-0.90; 0.22; -6.64
2.06; 0.20; -1.28
0.57; 2.76; -0.05
0.18; 3.87; -2.37
2.87; -1.02; -1.90
-3.83; -1.76; 3.94
0.64; -1.73; -0.76
4.83; 0.25; -1.06
1.28; 5.59; 5.03
4.14; 1.22; 0.74
->
1.28; 5.59; 5.03
0.18; 3.87; -2.37
0.57; 2.76; -0.05
4.14; 1.22; 0.74
4.83; 0.25; -1.06
-0.90; 0.22; -6.64
2.06; 0.20; -1.28
2.87; -1.02; -1.90
0.64; -1.73; -0.76
-3.83; -1.76; 3.94

-2.98; 1.24; 2.63; -0.32; 0.69; 2.16
-0.05; 1.27; 2.47; 0.41; 2.70; 2.90
-1.85; 0.67; 3.04; 1.23; 0.30; 2.32
2.07; -2.90; -4.92; 0.40; -2.97; -3.86
0.36; 3.49; 5.53; 0.57; 4.98; 1.27
-0.10; 4.28; 3.44; 0.27; 1.74; 4.01
1.70; 0.95; 0.22; 0.09; 0.74; 0.92
-0.84; 3.61; 5.21; 0.71; 4.79; 0.59
->
-0.10; 4.28; 3.44; 0.27; 1.74; 4.01
-0.84; 3.61; 5.21; 0.71; 4.79; 0.59
0.36; 3.49; 5.53; 0.57; 4.98; 1.27
-0.05; 1.27; 2.47; 0.41; 2.70; 2.90
-2.98; 1.24; 2.63; -0.32; 0.69; 2.16
1.70; 0.95; 0.22; 0.09; 0.74; 0.92
-1.85; 0.67; 3.04; 1.23; 0.30; 2.32
2.07; -2.90; -4.92; 0.40; -2.97; -3.86

-0.64; 0.40; -0.63; 0.11; 0.45
-0.67; 2.88; -4.38; -3.81; -2.01
1.12; -3.91; 6.75; 1.13; -2.44
0.68; 0.33; 0.08; -1.85; 0.89
->
-0.67; 2.88; -4.38; -3.81; -2.01
-0.64; 0.40; -0.63; 0.11; 0.45
0.68; 0.33; 0.08; -1.85; 0.89
1.12; -3.91; 6.75; 1.13; -2.44

-5.55; 3.77; -2.01
-4.44; -5.12; -2.06
2.33; 2.78; 0.40
0.43; -4.47; 0.49
-1.07; 2.14; 0.49
4.14; 0.67; -0.22
2.77; -0.05; -0.15
3.33; -0.91; 1.14
3.86; 2.69; 1.67
-2.20; 6.57; -0.03
->
-2.20; 6.57; -0.03
-5.55; 3.77; -2.01
2.33; 2.78; 0.40
3.86; 2.69; 1.67
-1.07; 2.14; 0.49
4.14; 0.67; -0.22
2.77; -0.05; -0.15
3.33; -0.91; 1.14
0.43; -4.47; 0.49
-4.44; -5.12; -2.06

1.12; 0.17
5.10; 6.55
1.30; -0.70
-3.33; -2.98
2.50; 3.27
2.78; 3.18
->
5.10; 6.55
2.50; 3.27
2.78; 3.18
1.12; 0.17
1.30; -0.70
-3.33; -2.98

-0.26; 2.37; 3.40; 6.41; -1.62; 1.45; 5.11; -1.98; 3.11; 2.11; 1.32; 3.33; -0.53; 5.05
1.03; -0.73; -5.34; 3.89; -2.93; 1.59; 2.15; -1.25; 1.42; -2.31; -3.14; -0.62; -1.41; 0.36
-4.88; -0.48; -0.53; -1.75; -1.39; -0.37; -2.93; -1.51; 0.61; -2.86; -2.41; -2.76; -0.79; -2.25
-1.51; -2.12; 2.16; -2.40; 0.93; -4.00; -1.82; 2.48; 0.16; 0.24; -2.17; 1.45; -0.94; -0.85
->
-0.26; 2.37; 3.40; 6.41; -1.62; 1.45; 5.11; -1.98; 3.11; 2.11; 1.32; 3.33; -0.53; 5.05
-4.88; -0.48; -0.53; -1.75; -1.39; -0.37; -2.93; -1.51; 0.61; -2.86; -2.41; -2.76; -0.79; -2.25
1.03; -0.73; -5.34; 3.89; -2.93; 1.59; 2.15; -1.25; 1.42; -2.31; -3.14; -0.62; -1.41; 0.36
-1.51; -2.12; 2.16; -2.40; 0.93; -4.00; -1.82; 2.48; 0.16; 0.24; -2.17; 1.45; -0.94; -0.85

0.32; -1.13; 5.10; 4.75; 6.03; 0.15; 0.18; -0.21; 5.93; 4.26
-0.08; 4.81; 0.08; -0.45; 5.73; 5.25; 5.33; 5.36; 5.56; 4.92
5.58; -0.24; -0.26; 5.45; -0.18; -0.02; -0.27; -0.52; -0.14; -0.51
->
-0.08; 4.81; 0.08; -0.45; 5.73; 5.25; 5.33; 5.36; 5.56; 4.92
5.58; -0.24; -0.26; 5.45; -0.18; -0.02; -0.27; -0.52; -0.14; -0.51
0.32; -1.13; 5.10; 4.75; 6.03; 0.15; 0.18; -0.21; 5.93; 4.26

3.00; 4.52; -3.42; 2.47; -4.78
-4.58; 0.32; 1.50; 0.78; 3.23
-3.40; 4.30; -1.06; -3.66; -2.40
1.90; 0.75; 2.37; -1.16; -1.30
-0.65; -0.03; 4.26; -4.35; -0.90
-3.46; 1.26; -4.88; 3.30; 2.35
-3.51; 4.54; -0.10; 4.47; -1.83
->
-3.51; 4.54; -0.10; 4.47; -1.83
3.00; 4.52; -3.42; 2.47; -4.78
-3.40; 4.30; -1.06; -3.66; -2.40
-3.46; 1.26; -4.88; 3.30; 2.35
1.90; 0.75; 2.37; -1.16; -1.30
-4.58; 0.32; 1.50; 0.78; 3.23
-0.65; -0.03; 4.26; -4.35; -0.90
